Below is a small trained network, with its code and all its weights. Each question gives an input and a class and asks what happens when units are switched off, that is, made to give their printed mean instead of their output.

import numpy as np


def w(rows, s, z=0):
    codes = np.array(rows[::2]) - 128.0
    scale = np.full(codes.shape[1], s)
    scale[-1] = z or s
    return codes * scale


def f(y):
    return y / 2 * (1 + np.tanh(0.7978845608 * (y + 0.044715 * y**3)))


def log_softmax(a):
    a = a - a.max(-1, keepdims=True)
    return a - np.log(np.exp(a).sum(-1, keepdims=True))


def net(x, mask):
    res = np.array(x, float).reshape(1, 6) / 4 @ E
    y = f(res @ A[0][:, :-1].T + A[0][:, -1])
    res = res + np.where(mask, y, B[0][:, -1]) @ B[0][:, :-1]
    return log_softmax(res[-1] @ U[:, :-1].T + U[:, -1])


A, B = {}, {}
E = w([
[89,166,64,159,58,184,26,114],'x0',
[101,120,114,131,151,73,61,254],'x1',
[193,207,46,87,177,76,121,92],'x2',
[143,161,211,131,170,115,25,84],'x3',
[197,52,117,15,129,173,70,139],'x4',
[17,80,85,127,219,143,113,86],'x5',
],0.0075)
A[0] = w([
[85,182,142,192,114,87,159,131,90],'n1',
[111,67,181,178,103,153,127,142,89],'n2',
[173,65,135,36,141,157,124,136,75],'n3',
[130,96,45,139,92,126,183,154,106],'n4',
[144,99,182,114,191,80,180,153,116],'n5',
[101,151,88,141,73,155,82,104,81],'n6',
[119,145,80,164,84,158,75,119,94],'n7',
[80,178,144,191,115,108,169,126,122],'n8',
[51,89,66,130,223,135,115,95,143],'n9',
[182,171,158,128,85,129,135,202,80],'n10',
[138,155,203,137,150,112,57,72,179],'n11',
[144,147,167,122,78,201,180,5,8],'n12',
[85,122,138,128,135,80,61,254,21],'n13',
[189,155,167,136,50,129,149,111,105],'n14',
[146,149,139,127,86,70,105,218,62],'n15',
[117,164,78,160,101,192,80,122,117],'n16',
[152,88,172,119,177,78,190,110,102],'n17',
[114,108,60,128,99,133,179,187,123],'n18',
[110,135,115,129,141,86,103,212,12],'n19',
[102,179,139,206,137,81,157,109,114],'n20',
[158,177,72,100,154,68,129,91,118],'n21',
[119,96,60,124,99,144,183,162,121],'n22',
[96,96,193,154,100,172,132,158,83],'n23',
[193,158,145,137,67,103,133,139,96],'n24',
[162,185,73,100,162,94,125,110,83],'n25',
[149,99,95,77,101,189,74,139,94],'n26',
[127,159,206,135,168,102,46,124,122],'n27',
[92,85,190,129,99,175,126,162,78],'n28',
[83,193,138,186,120,91,154,125,87],'n29',
[175,178,155,124,59,117,138,164,87],'n30',
[107,64,192,162,90,175,142,128,126],'n31',
[107,147,86,155,81,166,78,117,94],'n32',
],0.0084,0.0016)
B[0] = w([
[154,105,128,42,107,184,80,123,210],'n1',
[181,196,58,178,167,142,82,178,190],'n2',
[146,104,145,41,97,170,92,138,214],'n3',
[180,83,165,199,95,114,125,74,193],'n4',
[123,201,188,116,86,108,200,205,224],'n5',
[123,197,184,120,103,100,193,190,172],'n6',
[116,193,183,129,89,117,182,187,173],'n7',
[171,107,114,51,101,174,91,112,215],'n8',
[59,80,195,175,193,200,129,136,255],'n9',
[58,92,141,134,177,163,124,120,186],'n10',
[174,71,164,196,73,74,123,84,223],'n11',
[47,158,22,80,164,2,166,45,243],'n12',
[79,146,62,75,127,42,145,67,237],'n13',
[52,92,131,133,204,157,128,96,194],'n14',
[54,110,100,126,173,115,142,85,187],'n15',
[115,178,186,130,107,103,174,176,182],'n16',
[111,230,185,118,83,94,197,213,219],'n17',
[168,51,156,187,69,77,128,78,194],'n18',
[110,140,62,88,123,49,143,74,179],'n19',
[166,111,138,43,104,170,75,123,221],'n20',
[190,169,72,195,190,173,124,190,202],'n21',
[178,75,171,174,88,105,118,79,192],'n22',
[183,187,35,190,156,145,101,177,190],'n23',
[54,79,148,159,195,179,107,142,185],'n24',
[199,182,47,209,195,187,78,168,191],'n25',
[143,124,160,64,105,155,133,146,189],'n26',
[167,64,149,200,66,62,124,77,220],'n27',
[193,174,46,143,166,160,77,173,191],'n28',
[156,90,149,15,89,207,58,118,208],'n29',
[57,78,155,167,178,184,123,139,186],'n30',
[175,178,54,158,163,143,120,137,209],'n31',
[113,194,200,113,96,103,185,193,175],'n32',
],0.007,0.0062)
U = w([
[226,183,32,201,178,161,95,188,87],'0',
[126,198,219,116,85,97,196,212,72],'1',
[187,85,141,5,93,184,65,124,189],'2',
[69,134,39,99,147,44,146,65,249],'3',
[34,67,179,189,215,190,120,128,51],'4',
[224,61,175,232,59,80,117,77,103],'5',
],0.011,0.0016)

Each question gives the input, the list of numbers given to net, and the class t.
The units are the neurons (one row each of A and B). Each row of codes is followed by its name. A weight is (code - 128) times the scale printed after its matrix; where a second scale follows, it is the last column's (A, B and U).
mask holds one flag per neuron, in row order. A switched-off neuron (its flag False) gives its mean, the last column of its row in B, instead of its output. The means were averaged over made-up inputs and are rounded, as every weight is.
A unit's drop is (log p(t) with every unit on - log p(t) with that unit switched off) / (log p(t) with every unit on - log p(t) with every unit switched off).
The circuit of an input: a set's keep is (log p(t) with only the set's units on - log p(t) with every unit switched off) / (log p(t) with every unit on - log p(t) with every unit switched off). Starting from the 12 units with the biggest drops (on a tie, the unit counted first), units are removed one at a time, each time the one whose removal leaves the highest keep (on an exact tie, the one counted first), for as long as the keep stays at least 0.8.
units of the circuit, in order: the units of the circuit, biggest drop first
top k neurons: the k neurons with the biggest drops, biggest first
drop when u is switched off: that unit's drop, to one decimal
input [6,-8,-5,-3,3,-3], class 3: units of the circuit, in order	[n12]
input [-4,-4,7,6,-8,3], class 2: units of the circuit, in order	[n29; n20]
input [-5,3,6,8,-7,-1], class 5: top 2 neurons	[n27; n11]
input [5,-3,6,-7,6,-2], class 5: units of the circuit, in order	[n4; n22]
input [3,-5,6,3,6,-2], class 0: top 3 neurons	[n25; n21; n29]
input [0,6,-5,2,-2,-4], class 3: units of the circuit, in order	[n13; n15]
input [7,-6,-6,-7,1,6], class 1: top 2 neurons	[n32; n6]
input [6,-2,4,8,-4,-3], class 5: top 4 neurons	[n11; n27; n17; n5]
input [6,6,-6,-8,-3,-6], class 5: top 4 neurons	[n18; n4; n22; n12]
input [-7,8,-1,5,3,-7], class 3: top 3 neurons	[n13; n15; n19]
input [-5,6,-5,-6,0,-3], class 3: top 2 neurons	[n13; n15]
input [-5,-8,8,1,-6,-1], class 0: top 2 neurons	[n21; n25]
input [-5,-4,3,7,5,-7], class 4: top 4 neurons	[n14; n24; n30; n10]
input [-8,-7,-2,1,3,-8], class 1: units of the circuit, in order	[n17]
input [2,8,-7,-3,0,8], class 3: top 2 neurons	[n13; n19]
input [3,2,-8,-6,-7,-2], class 0: top 2 neurons	[n23; n2]
input [-3,7,2,4,2,-4], class 3: drop when n13 is switched off	0.1
input [3,-3,6,-2,-6,-7], class 4: drop when n24 is switched off	0.3
input [7,-5,-1,3,-7,-3], class 1: drop when n16 is switched off	0.8
input [0,-1,5,-8,-6,-7], class 5: units of the circuit, in order	[n4]
